Below are the code and all the weights of a small trained network. Each question names an input and a target symbol and asks about switching units off, where a switched-off unit gives its printed mean instead of its output.

import numpy as np


def w(rows, s, z=0):
    codes = np.array(rows[::2]) - 128.0
    scale = np.full(codes.shape[1], s)
    scale[-1] = z or s
    return codes * scale


def f(y):
    return np.maximum(y, 0)


def softmax(a):
    e = np.exp(a - a.max(-1, keepdims=True))
    return e / e.sum(-1, keepdims=True)


def log_softmax(a):
    a = a - a.max(-1, keepdims=True)
    return a - np.log(np.exp(a).sum(-1, keepdims=True))


def net(x, mask):
    ids = ['Ωβγζηθλτ'.index(c) for c in x.split()]
    T = len(ids)
    res = E[ids] + P[:T]
    u = 0
    for l in range(2):
        q, k, v = (res @ M[l].T for M in (Q, K, V))
        z = softmax(np.where(np.tri(T) > 0, q @ k.T / 3**0.5, -1e9)) @ v
        res = res + np.where(mask[u], z, O[l][:, -1]) @ O[l][:, :-1]
        u += 1
        y = f(res @ A[l][:, :-1].T + A[l][:, -1])
        res = res + np.where(mask[u : u + 8], y, B[l][:, -1]) @ B[l][:, :-1]
        u += 8
    return log_softmax(res[-1] @ U[:, :-1].T + U[:, -1])


Q, K, V, O, A, B = {}, {}, {}, {}, {}, {}
E = w([
[126,173,27,117],'Ω',
[70,20,32,174],'β',
[135,54,24,78],'γ',
[196,94,27,71],'ζ',
[62,107,125,62],'η',
[43,100,118,9],'θ',
[202,163,151,162],'λ',
[240,146,37,159],'τ',
],0.012)
P = w([
[189,126,179,104],'0',
[60,48,107,158],'1',
[99,65,128,142],'2',
[127,106,138,184],'3',
[112,55,128,130],'4',
[109,71,129,140],'5',
[135,51,129,150],'6',
[150,40,124,140],'7',
[136,42,116,126],'8',
[165,1,116,97],'9',
],0.0088)
Q[0] = w([
[94,67,62,160],'0.h1',
[154,96,141,150],'0.h1',
[187,121,93,2],'0.h1',
],0.01)
K[0] = w([
[132,78,74,47],'0.h1',
[167,179,193,151],'0.h1',
[197,191,177,1],'0.h1',
],0.0076)
V[0] = w([
[188,159,255,124],'0.h1',
[150,145,141,237],'0.h1',
[140,35,165,129],'0.h1',
],0.0081)
O[0] = w([
[239,254,110,70,3],'0.h1',
[106,81,179,132,36],'0.h1',
[215,82,230,146,171],'0.h1',
],0.0092,0.0063)
A[0] = w([
[178,61,93,159,173],'0.n1',
[78,138,137,52,225],'0.n2',
[35,188,162,175,134],'0.n3',
[132,97,70,112,27],'0.n4',
[155,2,214,156,148],'0.n5',
[153,185,233,126,2],'0.n6',
[114,62,44,92,185],'0.n7',
[110,133,36,121,53],'0.n8',
],0.01,0.0056)
B[0] = w([
[39,107,147,214,218],'0.n1',
[162,103,30,116,156],'0.n2',
[169,76,106,149,132],'0.n3',
[169,157,162,154,154],'0.n4',
[48,201,141,84,213],'0.n5',
[138,139,2,140,129],'0.n6',
[160,139,101,252,252],'0.n7',
[178,153,134,209,150],'0.n8',
],0.0081,0.017)
Q[1] = w([
[125,179,254,94],'1.h1',
[161,102,137,88],'1.h1',
[36,222,184,82],'1.h1',
],0.0076)
K[1] = w([
[2,162,138,177],'1.h1',
[208,126,212,80],'1.h1',
[68,70,182,160],'1.h1',
],0.0095)
V[1] = w([
[99,9,126,171],'1.h1',
[203,41,189,98],'1.h1',
[105,95,167,172],'1.h1',
],0.013)
O[1] = w([
[173,255,129,33,231],'1.h1',
[150,214,170,247,6],'1.h1',
[123,207,125,105,152],'1.h1',
],0.0082,0.011)
A[1] = w([
[107,112,203,139,1],'1.n1',
[72,2,133,86,29],'1.n2',
[104,58,159,78,18],'1.n3',
[123,20,116,196,26],'1.n4',
[157,36,132,26,19],'1.n5',
[106,155,85,154,137],'1.n6',
[55,147,191,101,16],'1.n7',
[90,141,134,72,4],'1.n8',
],0.0087,0.0056)
B[1] = w([
[214,87,2,126,130],'1.n1',
[222,169,79,147,195],'1.n2',
[194,197,135,142,137],'1.n3',
[117,156,238,28,253],'1.n4',
[61,144,213,225,142],'1.n5',
[110,131,148,130,196],'1.n6',
[106,126,200,174,149],'1.n7',
[146,69,87,236,163],'1.n8',
],0.0072,0.014)
U = w([
[247,254,111,243,195],'Ω',
[77,138,166,148,15],'β',
[160,129,178,129,1],'γ',
[161,130,156,177,131],'ζ',
[171,161,74,97,95],'η',
[152,31,57,74,227],'θ',
[213,206,158,93,222],'λ',
[146,173,142,187,35],'τ',
],0.0081,0.0045)

Each question gives the input, a string of symbols that net reads in full, and the target symbol t.
The units are the heads (3 rows each of Q, K, V and O) and the neurons (one row each of A and B). Each row of codes is followed by its name. A weight is (code - 128) times the scale printed after its matrix; where a second scale follows, it is the last column's (O, A, B and U).
mask holds one flag per unit, layer by layer, with each layer's heads first. A switched-off unit (its flag False) gives its mean, the last column of its rows in O or B, instead of its output. The means were averaged over made-up inputs and are rounded, as every weight is.
A unit's drop is (log p(t) with every unit on - log p(t) with that unit switched off) / (log p(t) with every unit on - log p(t) with every unit switched off).
The circuit of an input: a set's keep is (log p(t) with only the set's units on - log p(t) with every unit switched off) / (log p(t) with every unit on - log p(t) with every unit switched off). Starting from the 12 units with the biggest drops (on a tie, the unit counted first), units are removed one at a time, each time the one whose removal leaves the highest keep (on an exact tie, the one counted first), for as long as the keep stays at least 0.8.
circuit, biggest first: the units of the circuit, biggest drop first
most important unit: the unit with the biggest drop
k most important neurons: the k neurons with the biggest drops, biggest first
top k neurons in layer l: the k neurons of layer l with the biggest drops, biggest first
drop of u: that unit's drop, to one decimal
input η ζ η ζ ζ ζ Ω ζ, target β: 3 most important neurons -> 0.n1; 0.n5; 1.n4
input ζ Ω θ θ, target θ: most important unit -> 1.n4
input ζ τ Ω ζ ζ γ ζ Ω β, target β: circuit, biggest first -> 0.h1; 0.n5
input λ ζ ζ γ, target γ: 4 most important neurons -> 1.n4; 0.n6; 0.n1; 1.n2
input β ζ ζ ζ ζ Ω τ ζ ζ, target η: circuit, biggest first -> 1.h1; 0.n5; 1.n4; 0.h1
input β θ ζ Ω ζ ζ Ω τ θ ζ, target η: circuit, biggest first -> 1.h1; 0.n5; 1.n4
input λ β ζ β τ τ, target γ: circuit, biggest first -> 1.n4; 0.h1; 1.h1; 0.n1
input ζ ζ η ζ ζ ζ γ, target Ω: circuit, biggest first -> 1.h1; 1.n4; 0.n7
input γ λ ζ τ, target λ: top 2 neurons in layer 0 -> 0.n7; 0.n2
input ζ θ ζ λ ζ, target Ω: circuit, biggest first -> 0.n5; 1.h1; 0.h1
input λ Ω γ ζ Ω ζ τ, target γ: 2 most important neurons -> 1.n4; 0.n6
input Ω Ω β ζ ζ ζ, target θ: top 2 neurons in layer 0 -> 0.n5; 0.n7
input τ ζ Ω θ Ω θ, target θ: circuit, biggest first -> 0.n2; 1.n4
input Ω ζ ζ β, target β: 4 most important neurons -> 0.n5; 1.n7; 1.n2; 0.n1
input η β λ β Ω ζ γ, target β: 3 most important neurons -> 0.n1; 0.n5; 1.n4
input η Ω ζ Ω ζ ζ Ω τ ζ Ω, target β: 4 most important neurons -> 0.n1; 0.n5; 1.n4; 0.n7
input θ ζ γ θ ζ τ Ω ζ ζ, target ζ: 3 most important neurons -> 0.n1; 0.n5; 0.n7
input θ θ η, target θ: most important unit -> 0.n5
input ζ Ω η Ω θ λ θ ζ Ω, target Ω: 3 most important neurons -> 0.n5; 1.n4; 0.n8
input η Ω ζ θ ζ η, target θ: most important unit -> 0.n2
input η θ γ τ Ω ζ ζ Ω, target β: 4 most important neurons -> 0.n1; 0.n5; 1.n4; 1.n2
input λ ζ θ θ ζ ζ, target γ: top 2 neurons in layer 0 -> 0.n1; 0.n6
input β ζ ζ ζ τ, target η: 2 most important neurons -> 0.n5; 1.n4
input β ζ β ζ τ γ, target η: 3 most important neurons -> 0.n5; 1.n4; 0.n7
input ζ θ ζ ζ ζ ζ λ β ζ, target Ω: drop of 1.h1 -> 0.9
